Below are the code and all the weights of a small trained network. Each question names an input and a target symbol and asks about switching units off, where a switched-off unit gives its printed mean instead of its output.

import numpy as np


def w(rows, s, z=0):
    codes = np.array(rows[::2]) - 128.0
    scale = np.full(codes.shape[1], s)
    scale[-1] = z or s
    return codes * scale


def f(y):
    return np.maximum(y, 0)


def softmax(a):
    e = np.exp(a - a.max(-1, keepdims=True))
    return e / e.sum(-1, keepdims=True)


def log_softmax(a):
    a = a - a.max(-1, keepdims=True)
    return a - np.log(np.exp(a).sum(-1, keepdims=True))


def net(x, mask):
    ids = ['αβηθλστφψω'.index(c) for c in x.split()]
    T = len(ids)
    res = E[ids] + P[:T]
    q, k, v = (res @ M[0].T for M in (Q, K, V))
    z = softmax(np.where(np.tri(T) > 0, q @ k.T / 3**0.5, -1e9)) @ v
    res = res + np.where(mask[0], z, O[0][:, -1]) @ O[0][:, :-1]
    y = f(res @ A[0][:, :-1].T + A[0][:, -1])
    res = res + np.where(mask[1:17], y, B[0][:, -1]) @ B[0][:, :-1]
    return log_softmax(res[-1] @ U[:, :-1].T + U[:, -1])


Q, K, V, O, A, B = {}, {}, {}, {}, {}, {}
E = w([
[73,56,184,77,98],'α',
[185,102,81,173,107],'β',
[129,69,99,90,136],'η',
[174,133,96,142,212],'θ',
[138,141,81,100,3],'λ',
[148,131,202,158,155],'σ',
[54,117,185,77,128],'τ',
[205,116,159,49,136],'φ',
[144,74,115,169,117],'ψ',
[114,44,161,107,192],'ω',
],0.02)
P = w([
[3,15,66,222,22],'0',
[60,157,123,226,106],'1',
[81,158,109,198,129],'2',
[98,175,106,193,144],'3',
[132,154,172,142,159],'4',
[137,162,169,131,168],'5',
[153,165,170,124,178],'6',
[169,167,173,110,184],'7',
[175,170,185,112,199],'8',
[190,178,175,102,186],'9',
[199,181,177,108,211],'10',
[212,188,176,101,212],'11',
],0.0053)
Q[0] = w([
[233,31,191,238,90],'h0',
[174,176,249,1,146],'h0',
[216,139,152,128,65],'h0',
],0.0097)
K[0] = w([
[220,102,175,224,157],'h0',
[162,249,187,44,155],'h0',
[156,188,132,163,82],'h0',
],0.012)
V[0] = w([
[170,80,197,169,49],'h0',
[110,97,218,132,166],'h0',
[112,245,190,141,81],'h0',
],0.011)
O[0] = w([
[202,185,195,145,142,133],'h0',
[78,62,171,208,135,91],'h0',
[98,254,108,200,97,3],'h0',
],0.009,0.0052)
A[0] = w([
[144,194,142,176,173,124],'n0',
[137,57,128,96,107,118],'n1',
[87,33,112,143,63,151],'n2',
[73,87,95,134,178,80],'n3',
[117,83,52,148,96,99],'n4',
[127,141,26,220,152,130],'n5',
[138,106,179,127,173,142],'n6',
[109,68,64,180,73,254],'n7',
[104,106,116,135,55,82],'n8',
[118,57,81,182,42,122],'n9',
[147,155,95,102,159,93],'n10',
[126,134,5,113,158,137],'n11',
[176,200,140,137,131,62],'n12',
[150,99,134,117,153,52],'n13',
[206,122,158,135,127,176],'n14',
[101,112,149,89,72,35],'n15',
],0.012,0.0042)
B[0] = w([
[146,163,206,150,174,159],'n0',
[165,178,148,139,178,254],'n1',
[89,156,4,175,160,226],'n2',
[81,51,188,164,91,237],'n3',
[168,111,198,112,148,167],'n4',
[88,157,205,69,60,171],'n5',
[148,147,142,109,83,250],'n6',
[92,134,166,65,67,197],'n7',
[167,106,165,93,103,157],'n8',
[183,125,219,94,89,170],'n9',
[140,139,108,168,164,193],'n10',
[103,123,82,106,208,251],'n11',
[101,79,93,174,126,191],'n12',
[176,98,127,151,81,214],'n13',
[99,150,28,105,90,244],'n14',
[172,93,128,104,190,157],'n15',
],0.018,0.0079)
U = w([
[154,172,159,45,42,206],'α',
[107,160,44,154,113,150],'β',
[197,106,147,135,161,4],'η',
[76,97,152,72,187,162],'θ',
[87,189,122,124,193,133],'λ',
[118,206,186,139,119,178],'σ',
[1,172,151,92,94,151],'τ',
[105,152,140,114,127,25],'φ',
[146,149,133,146,140,42],'ψ',
[160,72,140,195,91,72],'ω',
],0.0067,0.0039)

Each question gives the input, a string of symbols that net reads in full, and the target symbol t.
The units are the heads (3 rows each of Q, K, V and O) and the neurons (one row each of A and B). Each row of codes is followed by its name. A weight is (code - 128) times the scale printed after its matrix; where a second scale follows, it is the last column's (O, A, B and U).
mask holds one flag per unit, heads first, then neurons. A switched-off unit (its flag False) gives its mean, the last column of its rows in O or B, instead of its output. The means were averaged over made-up inputs and are rounded, as every weight is.
A unit's drop is (log p(t) with every unit on - log p(t) with that unit switched off) / (log p(t) with every unit on - log p(t) with every unit switched off).
The circuit of an input: a set's keep is (log p(t) with only the set's units on - log p(t) with every unit switched off) / (log p(t) with every unit on - log p(t) with every unit switched off). Starting from the 12 units with the biggest drops (on a tie, the unit counted first), units are removed one at a time, each time the one whose removal leaves the highest keep (on an exact tie, the one counted first), for as long as the keep stays at least 0.8.
units of the circuit, in order: the units of the circuit, biggest drop first
k most important neurons: the k neurons with the biggest drops, biggest first
drop when u is switched off: that unit's drop, to one decimal
input λ θ β θ, target λ: units of the circuit, in order => h0, n0, n11
input ω ω λ θ θ τ ω θ λ θ θ β, target α: most important neuron => n2
input β θ θ β λ θ θ θ θ β θ, target θ: 3 most important neurons => n11, n2, n3
input ω θ σ θ, target ω: 3 most important neurons => n3, n13, n11
input λ τ θ θ, target λ: units of the circuit, in order => h0, n11, n0
input θ τ λ η α λ ω ψ, target α: units of the circuit, in order => n7, n11
input θ λ θ, target θ: units of the circuit, in order => h0, n11, n2
input τ θ θ θ, target τ: units of the circuit, in order => n5, h0
input θ θ θ θ ω, target ω: units of the circuit, in order => n3, h0, n13
input σ α θ, target σ: units of the circuit, in order => h0, n0, n5
input ω β η, target ω: units of the circuit, in order => h0, n13
input β λ θ, target β: 2 most important neurons => n14, n1
input θ ψ ψ ω, target ω: 2 most important neurons => n3, n13
input β η η σ τ θ ψ, target α: 2 most important neurons => n2, n11
input η θ θ θ, target η: 2 most important neurons => n2, n13
input θ ω θ θ θ φ β, target α: units of the circuit, in order => n7, n9
input λ β β ψ τ σ, target σ: drop when n11 is switched off => 0.1
input α ψ θ, target α: drop when n12 is switched off => 0.1
input λ β θ α θ θ λ θ σ θ ω β, target β: drop when n6 is switched off => 0.1
